Below are the code and all the weights of a small trained network. Each question names an input and a class and asks about switching units off, where a switched-off unit gives its printed mean instead of its output.

import numpy as np


def w(rows, s, z=0):
    codes = np.array(rows[::2]) - 128.0
    scale = np.full(codes.shape[1], s)
    scale[-1] = z or s
    return codes * scale


def norm(h):
    return h / np.sqrt((h * h).mean(-1, keepdims=True) + 1e-5)


def f(y):
    return np.maximum(y, 0)


def log_softmax(a):
    a = a - a.max(-1, keepdims=True)
    return a - np.log(np.exp(a).sum(-1, keepdims=True))


def net(x, mask):
    res = np.array(x, float).reshape(1, 5) / 4 @ E
    u = 0
    for l in range(4):
        y = f(norm(res) @ A[l][:, :-1].T + A[l][:, -1])
        res = res + np.where(mask[u : u + 6], y, B[l][:, -1]) @ B[l][:, :-1]
        u += 6
    return log_softmax(norm(res)[-1] @ U[:, :-1].T + U[:, -1])


A, B = {}, {}
E = w([
[128,122,147,149],'x0',
[254,143,157,118],'x1',
[141,3,108,168],'x2',
[125,130,121,118],'x3',
[126,143,63,246],'x4',
],0.0068)
A[0] = w([
[182,51,37,104,214],'L0N0',
[149,139,63,167,210],'L0N1',
[121,201,120,118,83],'L0N2',
[48,124,35,173,159],'L0N3',
[91,88,97,82,94],'L0N4',
[177,2,71,119,251],'L0N5',
],0.0091,0.0028)
B[0] = w([
[131,159,222,118,214],'L0N0',
[51,119,146,200,195],'L0N1',
[151,54,119,201,177],'L0N2',
[80,94,142,117,217],'L0N3',
[186,42,193,173,159],'L0N4',
[71,95,254,78,254],'L0N5',
],0.0075,0.0062)
A[1] = w([
[142,148,82,233,76],'L1N0',
[206,38,1,130,142],'L1N1',
[224,126,85,184,106],'L1N2',
[91,223,74,101,147],'L1N3',
[22,105,184,201,249],'L1N4',
[188,176,155,132,224],'L1N5',
],0.0064,0.0018)
B[1] = w([
[99,145,138,221,158],'L1N0',
[171,60,145,96,128],'L1N1',
[165,138,73,242,146],'L1N2',
[32,2,155,137,150],'L1N3',
[119,60,103,71,254],'L1N4',
[145,192,81,36,173],'L1N5',
],0.0067,0.0072)
A[2] = w([
[96,87,254,225,31],'L2N0',
[171,166,168,81,169],'L2N1',
[215,155,106,87,251],'L2N2',
[103,81,101,55,134],'L2N3',
[250,23,151,141,70],'L2N4',
[74,21,123,7,122],'L2N5',
],0.0059,0.0022)
B[2] = w([
[197,113,124,133,208],'L2N0',
[16,178,85,102,181],'L2N1',
[78,142,2,111,172],'L2N2',
[160,228,141,229,179],'L2N3',
[186,141,214,128,157],'L2N4',
[163,186,177,158,253],'L2N5',
],0.0075,0.006)
A[3] = w([
[146,37,94,90,181],'L3N0',
[116,46,199,73,253],'L3N1',
[7,244,111,67,252],'L3N2',
[66,196,253,79,231],'L3N3',
[19,134,119,20,135],'L3N4',
[173,128,94,47,134],'L3N5',
],0.0061,0.0013)
B[3] = w([
[155,202,153,124,139],'L3N0',
[198,190,126,112,215],'L3N1',
[169,73,98,165,211],'L3N2',
[141,136,63,150,254],'L3N3',
[156,140,153,165,181],'L3N4',
[2,46,114,90,146],'L3N5',
],0.0095,0.0071)
U = w([
[188,232,55,220,71],'0',
[174,92,183,117,248],'1',
[45,83,110,146,21],'2',
[61,117,158,134,229],'3',
[163,174,9,66,112],'4',
[146,184,167,73,154],'5',
],0.014,0.0015)

Each question gives the input, the list of numbers given to net, and the class t.
The units are the neurons (one row each of A and B). Each row of codes is followed by its name. A weight is (code - 128) times the scale printed after its matrix; where a second scale follows, it is the last column's (A, B and U).
mask holds one flag per neuron, layer by layer. A switched-off neuron (its flag False) gives its mean, the last column of its row in B, instead of its output. The means were averaged over made-up inputs and are rounded, as every weight is.
A unit's drop is (log p(t) with every unit on - log p(t) with that unit switched off) / (log p(t) with every unit on - log p(t) with every unit switched off).
The circuit of an input: a set's keep is (log p(t) with only the set's units on - log p(t) with every unit switched off) / (log p(t) with every unit on - log p(t) with every unit switched off). Starting from the 12 units with the biggest drops (on a tie, the unit counted first), units are removed one at a time, each time the one whose removal leaves the highest keep (on an exact tie, the one counted first), for as long as the keep stays at least 0.8.
units of the circuit, in order: the units of the circuit, biggest drop first
unit that matters most: the unit with the biggest drop
top k neurons: the k neurons with the biggest drops, biggest first
k most important neurons of layer l: the k neurons of layer l with the biggest drops, biggest first
drop when u is switched off: that unit's drop, to one decimal
input [-4,1,-7,-6,-3], class 4: units of the circuit, in order -> (L0N1 L2N2 L0N5)
input [4,6,6,-6,8], class 1: unit that matters most -> L0N5
input [5,3,-1,-6,0], class 4: top 2 neurons -> (L1N5 L0N2)
input [3,7,2,3,5], class 1: 2 most important neurons of layer 0 -> (L0N1 L0N5)
input [5,3,-4,-3,0], class 4: 2 most important neurons of layer 2 -> (L2N2 L2N5)
input [5,0,-1,-8,8], class 2: 2 most important neurons of layer 2 -> (L2N5 L2N3)
input [3,2,-5,4,-1], class 4: top 2 neurons -> (L1N5 L0N5)
input [-2,1,4,-3,7], class 1: 2 most important neurons of layer 2 -> (L2N0 L2N1)
input [7,0,-8,5,-8], class 0: drop when L0N2 is switched off -> 0.1
input [-5,6,7,3,-1], class 5: drop when L0N3 is switched off -> 0.0
input [0,2,7,7,-8], class 5: drop when L0N1 is switched off -> 0.1
input [8,-8,2,4,-2], class 1: 2 most important neurons of layer 0 -> (L0N4 L0N1)
input [-3,6,-1,-7,-8], class 4: 2 most important neurons of layer 2 -> (L2N2 L2N1)
input [3,7,2,6,7], class 1: top neuron -> (L0N5)
input [-8,0,-4,-5,-6], class 0: 2 most important neurons of layer 3 -> (L3N4 L3N2)
